Below are the code and all the weights of a small trained network. Each question names an input and a class and asks about switching units off, where a switched-off unit gives its printed mean instead of its output.

import numpy as np


def w(rows, s, z=0):
    codes = np.array(rows[::2]) - 128.0
    scale = np.full(codes.shape[1], s)
    scale[-1] = z or s
    return codes * scale


def f(y):
    return np.maximum(y, 0)


def log_softmax(a):
    a = a - a.max(-1, keepdims=True)
    return a - np.log(np.exp(a).sum(-1, keepdims=True))


def net(x, mask):
    res = np.array(x, float).reshape(1, 3) / 4 @ E
    y = f(res @ A[0][:, :-1].T + A[0][:, -1])
    res = res + np.where(mask, y, B[0][:, -1]) @ B[0][:, :-1]
    return log_softmax(res[-1] @ U[:, :-1].T + U[:, -1])


A, B = {}, {}
E = w([
[133,64,83,109,231,154,2,102,224,134],'x0',
[37,214,151,68,233,224,131,124,74,229],'x1',
[25,190,90,39,61,81,86,57,140,42],'x2',
],0.0079)
A[0] = w([
[70,203,181,85,197,211,168,115,93,182,40],'N1',
[240,69,186,161,158,145,171,186,128,182,30],'N2',
[113,189,145,146,61,106,226,196,45,126,55],'N3',
[120,181,180,155,55,137,209,164,34,96,103],'N4',
[147,52,102,134,140,105,57,109,215,101,141],'N5',
[191,76,206,217,177,194,151,142,131,174,139],'N6',
[232,53,72,198,22,12,152,138,203,65,127],'N7',
[57,254,127,77,249,180,150,114,82,245,67],'N8',
[28,224,61,64,85,57,93,44,167,68,52],'N9',
[42,200,122,70,83,77,119,57,123,60,103],'N10',
[165,101,187,248,164,163,182,192,118,176,133],'N11',
[167,90,193,185,175,168,165,193,110,155,2],'N12',
[85,84,70,99,184,204,72,100,207,168,52],'N13',
[91,166,239,125,16,113,214,153,50,149,9],'N14',
],0.0051,0.0023)
B[0] = w([
[95,188,41,211,83,87,139,128,65,192,205],'N1',
[129,222,118,201,75,197,123,132,195,77,193],'N2',
[220,40,38,87,218,143,36,232,91,82,200],'N3',
[213,92,78,70,202,147,68,217,84,90,204],'N4',
[146,129,39,70,181,77,106,198,67,154,198],'N5',
[164,222,154,157,103,176,111,104,187,85,206],'N6',
[2,158,45,215,67,20,174,121,19,225,255],'N7',
[24,181,11,202,55,68,161,95,53,215,242],'N8',
[162,249,83,177,97,226,75,92,181,34,213],'N9',
[151,199,152,144,101,181,107,32,224,56,203],'N10',
[136,238,169,138,92,189,90,70,200,125,205],'N11',
[129,202,120,180,65,174,101,50,202,31,176],'N12',
[152,73,26,95,226,76,44,225,37,98,199],'N13',
[142,90,37,105,201,143,11,195,100,59,204],'N14',
],0.005,0.0092)
U = w([
[74,141,115,174,70,65,153,115,91,190,74],'0',
[147,164,144,144,86,206,110,80,223,92,80],'1',
[166,102,112,94,200,122,71,202,114,119,95],'2',
[132,134,157,99,122,114,157,124,137,152,250],'3',
[148,30,239,12,115,141,239,59,165,168,29],'4',
[129,53,249,27,126,130,232,79,169,156,28],'5',
[123,13,241,34,113,152,213,70,178,161,24],'6',
[139,31,231,34,126,143,231,55,169,159,27],'7',
],0.012)

Each question gives the input, the list of numbers given to net, and the class t.
The units are the neurons (one row each of A and B). Each row of codes is followed by its name. A weight is (code - 128) times the scale printed after its matrix; where a second scale follows, it is the last column's (A, B and U).
mask holds one flag per neuron, in row order. A switched-off neuron (its flag False) gives its mean, the last column of its row in B, instead of its output. The means were averaged over made-up inputs and are rounded, as every weight is.
A unit's drop is (log p(t) with every unit on - log p(t) with that unit switched off) / (log p(t) with every unit on - log p(t) with every unit switched off).
The circuit of an input: a set's keep is (log p(t) with only the set's units on - log p(t) with every unit switched off) / (log p(t) with every unit on - log p(t) with every unit switched off). Starting from the 12 units with the biggest drops (on a tie, the unit counted first), units are removed one at a time, each time the one whose removal leaves the highest keep (on an exact tie, the one counted first), for as long as the keep stays at least 0.8.
units of the circuit, in order: the units of the circuit, biggest drop first
unit that matters most: the unit with the biggest drop
k most important neurons: the k neurons with the biggest drops, biggest first
drop of u: that unit's drop, to one decimal
input [5,7,-7], class 0: units of the circuit, in order -> (N8)
input [-4,2,-1], class 2: units of the circuit, in order -> (N7; N3)
input [-4,6,-7], class 1: 3 most important neurons -> (N7; N11; N12)
input [6,-6,0], class 0: 2 most important neurons -> (N7; N3)
input [2,-3,-2], class 3: 2 most important neurons -> (N8; N1)
input [-4,3,-3], class 2: 4 most important neurons -> (N7; N3; N4; N14)
input [5,-6,6], class 0: 2 most important neurons -> (N7; N5)
input [-4,-3,-2], class 2: units of the circuit, in order -> (N8; N3)
input [8,8,1], class 0: 2 most important neurons -> (N8; N1)
input [-2,2,1], class 3: 2 most important neurons -> (N7; N13)
input [-7,-6,-3], class 2: 3 most important neurons -> (N3; N4; N14)
input [1,-8,-8], class 0: 3 most important neurons -> (N7; N9; N10)
input [-7,4,8], class 1: 2 most important neurons -> (N10; N9)
input [4,7,-4], class 0: unit that matters most -> N8
input [-6,4,7], class 1: 2 most important neurons -> (N10; N9)
input [7,8,6], class 0: 2 most important neurons -> (N8; N1)
input [3,-6,0], class 0: drop of N7 -> 0.6
input [0,6,-2], class 0: drop of N8 -> 0.2
input [-4,-2,3], class 2: drop of N2 -> 0.1
input [3,5,3], class 0: unit that matters most -> N8
input [1,0,5], class 1: drop of N9 -> 0.1
